Below is a small trained network, with its code and all its weights. Each question gives an input and a class and asks what happens when units are switched off, that is, made to give their printed mean instead of their output.

import numpy as np


def w(rows, s, z=0):
    codes = np.array(rows[::2]) - 128.0
    scale = np.full(codes.shape[1], s)
    scale[-1] = z or s
    return codes * scale


def norm(h):
    return h / np.sqrt((h * h).mean(-1, keepdims=True) + 1e-5)


def f(y):
    return y / 2 * (1 + np.tanh(0.7978845608 * (y + 0.044715 * y**3)))


def log_softmax(a):
    a = a - a.max(-1, keepdims=True)
    return a - np.log(np.exp(a).sum(-1, keepdims=True))


def net(x, mask):
    res = np.array(x, float).reshape(1, 2) / 4 @ E
    u = 0
    for l in range(3):
        y = f(norm(res) @ A[l][:, :-1].T + A[l][:, -1])
        res = res + np.where(mask[u : u + 13], y, B[l][:, -1]) @ B[l][:, :-1]
        u += 13
    return log_softmax(norm(res)[-1] @ U[:, :-1].T + U[:, -1])


A, B = {}, {}
E = w([
[76,189,110,110],'x0',
[42,189,254,141],'x1',
],0.009)
A[0] = w([
[128,89,104,112,174],'L0N0',
[152,95,14,104,135],'L0N1',
[128,97,154,78,54],'L0N2',
[81,29,163,206,152],'L0N3',
[149,156,150,88,71],'L0N4',
[65,102,231,78,5],'L0N5',
[156,41,126,160,122],'L0N6',
[15,117,94,88,67],'L0N7',
[207,69,215,79,58],'L0N8',
[105,84,254,188,155],'L0N9',
[74,158,102,128,215],'L0N10',
[135,168,145,157,96],'L0N11',
[89,161,110,76,181],'L0N12',
],0.0092,0.0014)
B[0] = w([
[133,126,135,173,147],'L0N0',
[173,28,209,153,240],'L0N1',
[142,144,133,117,124],'L0N2',
[128,198,103,72,174],'L0N3',
[130,126,108,130,125],'L0N4',
[192,68,137,133,215],'L0N5',
[97,160,120,177,176],'L0N6',
[81,148,74,159,158],'L0N7',
[112,201,61,116,178],'L0N8',
[163,169,192,2,255],'L0N9',
[78,144,96,164,161],'L0N10',
[136,115,100,122,135],'L0N11',
[81,152,97,170,158],'L0N12',
],0.015,0.0066)
A[1] = w([
[206,8,237,123,134],'L1N0',
[184,88,151,76,166],'L1N1',
[149,204,88,141,82],'L1N2',
[202,200,57,158,34],'L1N3',
[180,182,113,125,168],'L1N4',
[128,82,167,23,4],'L1N5',
[188,108,251,40,137],'L1N6',
[126,160,203,149,135],'L1N7',
[138,109,134,77,16],'L1N8',
[169,203,143,158,173],'L1N9',
[151,38,115,80,82],'L1N10',
[108,125,125,139,213],'L1N11',
[151,110,230,66,61],'L1N12',
],0.011,0.0014)
B[1] = w([
[205,134,76,209,247],'L1N0',
[92,156,170,211,180],'L1N1',
[129,9,156,184,136],'L1N2',
[28,55,173,75,133],'L1N3',
[79,58,184,157,142],'L1N4',
[57,158,156,90,174],'L1N5',
[34,180,143,30,233],'L1N6',
[182,91,61,122,145],'L1N7',
[70,134,169,126,139],'L1N8',
[92,12,99,156,141],'L1N9',
[166,155,199,217,161],'L1N10',
[150,162,94,127,132],'L1N11',
[102,112,107,54,193],'L1N12',
],0.011,0.012)
A[2] = w([
[39,208,60,189,145],'L2N0',
[42,128,113,161,114],'L2N1',
[106,138,62,190,179],'L2N2',
[106,121,153,50,157],'L2N3',
[170,175,254,115,243],'L2N4',
[163,150,162,105,200],'L2N5',
[176,151,146,93,104],'L2N6',
[55,58,191,139,9],'L2N7',
[192,135,72,100,144],'L2N8',
[138,113,97,111,97],'L2N9',
[162,138,148,85,25],'L2N10',
[95,131,118,128,102],'L2N11',
[235,116,120,130,205],'L2N12',
],0.013,0.0015)
B[2] = w([
[213,150,184,79,215],'L2N0',
[192,100,166,96,184],'L2N1',
[81,185,166,129,219],'L2N2',
[61,130,110,210,255],'L2N3',
[30,129,38,165,226],'L2N4',
[80,113,126,162,162],'L2N5',
[91,102,156,142,149],'L2N6',
[174,5,122,115,147],'L2N7',
[151,77,144,165,132],'L2N8',
[113,141,148,147,119],'L2N9',
[90,120,142,126,148],'L2N10',
[145,126,139,130,143],'L2N11',
[117,180,110,230,228],'L2N12',
],0.018,0.0062)
U = w([
[204,103,124,227,191],'0',
[170,104,53,86,6],'1',
[44,112,135,50,199],'2',
[219,156,206,62,143],'3',
[139,1,137,111,100],'4',
[164,107,106,96,2],'5',
],0.017,0.0064)

Each question gives the input, the list of numbers given to net, and the class t.
The units are the neurons (one row each of A and B). Each row of codes is followed by its name. A weight is (code - 128) times the scale printed after its matrix; where a second scale follows, it is the last column's (A, B and U).
mask holds one flag per neuron, layer by layer. A switched-off neuron (its flag False) gives its mean, the last column of its row in B, instead of its output. The means were averaged over made-up inputs and are rounded, as every weight is.
A unit's drop is (log p(t) with every unit on - log p(t) with that unit switched off) / (log p(t) with every unit on - log p(t) with every unit switched off).
The circuit of an input: a set's keep is (log p(t) with only the set's units on - log p(t) with every unit switched off) / (log p(t) with every unit on - log p(t) with every unit switched off). Starting from the 12 units with the biggest drops (on a tie, the unit counted first), units are removed one at a time, each time the one whose removal leaves the highest keep (on an exact tie, the one counted first), for as long as the keep stays at least 0.8.
circuit, biggest first: the units of the circuit, biggest drop first
most important unit: the unit with the biggest drop
top k neurons: the k neurons with the biggest drops, biggest first
drop of u: that unit's drop, to one decimal
input [7,1], class 3: most important unit => L2N0
input [6,-3], class 0: circuit, biggest first => [L1N6; L0N9]
input [6,5], class 3: top 4 neurons => [L0N1; L0N7; L0N10; L0N12]
input [0,0], class 0: top 4 neurons => [L0N9; L1N6; L0N7; L0N8]
input [-3,-1], class 4: top 2 neurons => [L0N8; L0N5]
input [-2,0], class 4: top 2 neurons => [L1N2; L1N3]
input [-7,0], class 4: top 3 neurons => [L0N8; L0N6; L2N7]
input [-8,-2], class 4: top 2 neurons => [L0N8; L0N5]
input [7,-5], class 0: top 2 neurons => [L0N1; L0N9]
input [-8,1], class 2: top 2 neurons => [L0N9; L0N3]
input [-6,-2], class 4: top 4 neurons => [L0N8; L0N5; L0N6; L1N3]
input [6,-4], class 0: top 2 neurons => [L0N1; L0N9]
input [-1,0], class 4: top 4 neurons => [L1N2; L1N3; L1N0; L0N6]
input [7,-4], class 0: top neuron => [L0N1]
input [2,-1], class 0: top 2 neurons => [L0N1; L0N9]
input [2,-3], class 0: top 2 neurons => [L0N9; L1N0]
input [-6,0], class 4: drop of L1N1 => 0.0
input [2,1], class 3: drop of L0N1 => 0.7
input [-8,2], class 2: drop of L0N9 => 1.5
input [8,-7], class 0: drop of L0N9 => 0.1
input [7,-3], class 3: most important unit => L0N5
